Questions about the row below.
1) Read off the 1st entry.
2) Read off the entry just left of the centre entry.
3) Read off the third entry from the left.
[96 24 47 19  6 43 24 54 66]
1) 96
2) 19
3) 47

a =
[[-16.9 -19.2   1.7 -30.5  28.6  18.6 -19.9 -12.7]
 [  3.0  24.9  19.0 -28.2 -25.1  40.2 -35.3  20.4]
 [ -5.5 -39.1 -37.7  -1.3   3.3  -4.4   5.6  16.5]
 [-39.6 -31.7   1.4 -36.1 -20.6   1.3  32.2 -13.4]
 [  6.3  33.6  19.3  15.5  37.9 -28.3 -30.9 -38.0]
 [ -3.6  14.3  12.7 -33.7  30.8 -38.5 -28.7  21.1]
 [-37.0  17.1   3.6  -8.6  31.1  -2.1  -5.3  -7.5]
 [-17.0   2.2  25.3  41.0 -26.8 -24.5 -35.8  37.8]
 [-10.5 -34.4  11.0  14.3   9.8  -9.6  17.3  -8.1]
 [ 40.4 -10.2  -1.1  21.4  13.0  -8.8  28.4 -11.3]
 [-11.3 -35.4  27.8  -6.2  17.0  32.5  11.6  36.4]
 [-37.3 -28.6 -33.1  39.6  -2.5  31.7  20.9  17.1]
 [ 16.7  32.1  32.3  19.9  19.1 -20.2  -7.8  -5.4]
 [ 23.6  27.4 -14.4  19.1  -4.5   1.6  20.3 -17.7]
 [  4.7  21.3   4.8 -10.9  25.3 -34.3  -1.0  11.2]]
The minimum is -39.6
Report the first entry in reading order.
-16.9
The entry just left of 2.2 -> -17.0
The second smallest entry: -39.1
The entry directly above -20.2 is 31.7
Report the entry directly above -34.4.
2.2
The entry just left of 37.9: 15.5
Report the entry just right of 28.6.
18.6
The bottom entry of the column that holds the largest entry is -10.9
Report the entry just right of -6.2.
17.0
The entry in the bottom-right corner: 11.2
Report the top-right entry.
-12.7
The entry just left of -10.9 is 4.8
The third largest entry -> 40.2
Report the bottom-left entry.
4.7
Report the entry directly above 5.6.
-35.3
The entry just left of 3.3: -1.3
Report the third entry on the diagonal from the top-right corner.
-4.4
Report the entry just right of 32.5.
11.6
Report the 3rd entry on the main diagonal.
-37.7
Report the 2nd entry, reading row by row.
-19.2
Report the top entry of the column that holds the largest entry.
-30.5
The smallest entry in the last row is -34.3
Report the entry directly below -19.2.
24.9
The maximum: 41.0
Report the entry directly below the largest entry.
14.3
The entry directly below -12.7: 20.4
Report the entry directly below 6.3.
-3.6
The entry just right of 40.4 is -10.2
Report the 5th entry, reading row by row.
28.6

Questions about the array below.
1) Give the entry directly above 1.6.
2) Give the entry directly below the smallest entry.
3) Give the bottom entry of the column that holds the largest entry.
4) Give the entry directly below 0.3.
5) Give the first entry of the largest entry's row.
6) Give the bottom-left entry.
7) Give the second entry on the main diagonal.
8) Give the entry directly below 1.6.
[[ -4.7  -7.2 -29.3 -10.9]
 [  8.4   8.4 -22.3  -0.5]
 [  9.9  -0.5  -6.8   6.9]
 [ -2.3  -2.8 -32.4  -9.7]
 [ -1.4  52.1 -25.7   0.0]
 [  3.9   3.5   0.3  15.1]
 [  1.6   2.6 -31.4  -5.6]
 [-10.4 -17.9  -0.6   6.5]
 [-10.9 -18.0  -1.4   3.8]
 [  3.9  32.3 -13.4  14.1]
 [-11.1 -15.4 -11.6  -5.3]
 [ -2.6  -4.9 -30.1  -8.5]
 [ -1.4  -2.5 -27.7  -4.6]
 [ -1.0 -15.3 -20.2  -0.1]]
1) 3.9
2) -25.7
3) -15.3
4) -31.4
5) -1.4
6) -1.0
7) 8.4
8) -10.4

Questions about the grid below. Rows and columns are numbered from 0.
1) The maximum?
2) The entry just left of 9.1?
3) The top-left entry?
4) The bottom-left entry?
5) The entry at row 2, column 0?
6) The entry directly above -22.5?
7) The entry directly above -12.9?
8) The entry just right of the centre entry?
  2.1    7.9    1.0  -10.6  -10.3  -32.9  -21.7   -5.2   -9.9  -12.0   31.0    5.7    0.5
-17.4   21.4  -14.4    5.2    3.5   -7.1   -5.0    2.7    4.6   -1.9    8.1   -1.6    7.4
-10.6    3.8   -0.4    8.1    9.7    1.2   13.6    7.2   28.6   -7.0   -5.8    7.6   15.0
-18.4    8.5  -22.8    4.8   12.5   -5.4   -5.8    9.8   -0.7  -17.4    3.4   -5.1   19.0
 13.5  -10.3   40.2   -0.8  -12.5   51.4    3.2   16.3   20.5   35.2  -12.9   11.0   -8.8
  3.2  -11.9    4.3  -11.5   -3.6   18.1  -24.6   18.4  -16.4   -4.3   11.5   -6.6    7.4
 21.0   -9.4    9.1   11.4    9.8  -15.6   28.0  -25.7    9.2    7.0  -19.3   14.4  -21.3
-20.4   26.2  -25.9   12.3   12.3  -23.0    7.7   -6.2   11.4   -6.5    2.0    0.4    8.7
 20.8  -39.0   -9.8   -9.4   14.7    3.3  -14.3    4.9  -39.7  -20.4   -3.7  -10.1   -1.1
 -2.5    2.5    9.6    6.2    4.0   11.8   10.7    3.4   21.7    9.2   -8.2    7.2    1.5
-12.1   -6.0    0.9   -8.9   -1.9   23.3  -22.5   31.2    3.0  -13.9   13.0   -6.0   27.3
1) 51.4
2) -9.4
3) 2.1
4) -12.1
5) -10.6
6) 10.7
7) 3.4
8) 18.4

Questions about the row below.
1) Report the 1st entry from the left.
2) Report the 3rd smallest entry.
3) Report the fourth-last entry.
4) Report the 1st entry from the right.
5) Report the minimum.
6) Report the third entry from the left.
7) Report the entry just left of 36.9.
43.1,51.5,47.1,57.3,45.9,40.0,44.6,36.9,48.2,46.7,43.4,39.9,47.9,39.5
1) 43.1
2) 39.9
3) 43.4
4) 39.5
5) 36.9
6) 47.1
7) 44.6

X =
[[ -1.4  -1.5  -1.1  -1.0  -1.4]
 [  8.2 -17.2   7.6   1.9   6.5]
 [  4.7 -11.5   5.3   1.6   3.2]
 [ -1.0  -9.8  11.7   8.7  -9.1]
 [  4.5   4.5   4.4   4.3   4.3]
 [ 14.2 -13.3  11.3   1.8   5.1]
 [  6.2   5.1   7.1   6.5   4.9]
 [ -0.7  -0.8  -0.7  -0.7  -0.6]
 [  8.7   8.3   9.7   9.0   6.7]
 [  3.7  15.4 -26.8 -20.9  24.0]
 [  7.4   6.9   8.6   7.9   5.6]
 [  7.2  29.6 -42.9 -33.4  38.7]
 [  7.3  21.7 -40.2 -31.1  40.4]
 [  6.2   5.2   7.2   6.6   4.9]
 [  6.5   6.7   7.0   6.4   4.8]]
Counting starts at 0.
The entry just left of the largest entry: -31.1
Report the bottom-left entry.
Answer: 6.5
The entry just left of the smallest entry: 29.6
The entry just right of the centre entry -> -0.7
The entry in the top-right corner is -1.4
The entry in row 1 and column 0: 8.2
The entry in row 2 and column 0 is 4.7
Report the bottom entry of the column that holds the smallest entry.
Answer: 7.0
Report the entry in row 0 and column 1.
Answer: -1.5
Report the entry directly below the largest entry.
Answer: 4.9
The entry in row 0 and column 0: -1.4
The maximum: 40.4
Report the entry in row 0 and column 2.
Answer: -1.1
Report the entry just right of 7.4.
Answer: 6.9
The entry just right of 15.4 is -26.8
The entry in row 2 and column 2: 5.3
Report the entry directly above 9.7.
Answer: -0.7
The entry directly above -9.8 is -11.5
The entry directly below the smallest entry -> -40.2
The entry just left of 11.3 -> -13.3
Report the entry in the bottom-right corner.
Answer: 4.8
Report the entry directly below 7.9.
Answer: -33.4
The entry directly above the smallest entry -> 8.6
The minimum: -42.9
The entry directly above the centre entry -> 7.1

Questions about the table below. Indices start at 0.
1) Report the entry in the top-right corner.
2) Report the entry in row 1 and column 0.
3) Report the entry in the bottom-right corner.
4) Report the entry at row 2, column 0.
5) Report the bottom-left entry.
6) Report the entry in row 0 and column 1.
[[-1.0 -1.6  1.6  1.1 -1.6 -1.2  1.4  1.8]
 [-1.0 -1.4  1.7  1.1 -1.7 -1.1  1.2  1.7]
 [ 0.1  0.8  0.1 -0.2 -0.2  0.1 -0.8 -0.9]
 [-0.4  0.3  0.8 -0.1 -0.9 -0.2 -0.6  0.1]
 [-0.7 -0.9  1.6  1.0 -1.5 -0.9  0.9  1.1]
 [-1.0 -1.3  1.7  1.1 -1.7 -1.1  1.1  1.6]
 [ 0.0 -0.4 -0.2  0.2  0.0 -0.3  0.3 -0.2]
 [-0.1  0.3  1.0  0.5 -0.9 -0.3 -0.1 -0.3]
 [-1.1 -1.8  1.6  1.1 -1.7 -1.2  1.5  2.0]
 [-0.2 -0.2  0.4  0.2 -0.5 -0.3  0.1  0.1]
 [-0.9 -0.4  1.9  0.7 -1.9 -0.8  0.2  1.1]
 [ 0.1  0.8  0.2 -0.2 -0.3  0.1 -0.8 -0.9]
 [ 0.3  0.6 -0.5 -0.4  0.3  0.2 -0.7 -1.0]
 [-1.1 -1.8  1.6  1.2 -1.7 -1.2  1.6  2.0]
 [-0.7 -0.9  1.6  1.0 -1.5 -0.9  0.8  1.0]]
1) 1.8
2) -1.0
3) 1.0
4) 0.1
5) -0.7
6) -1.6
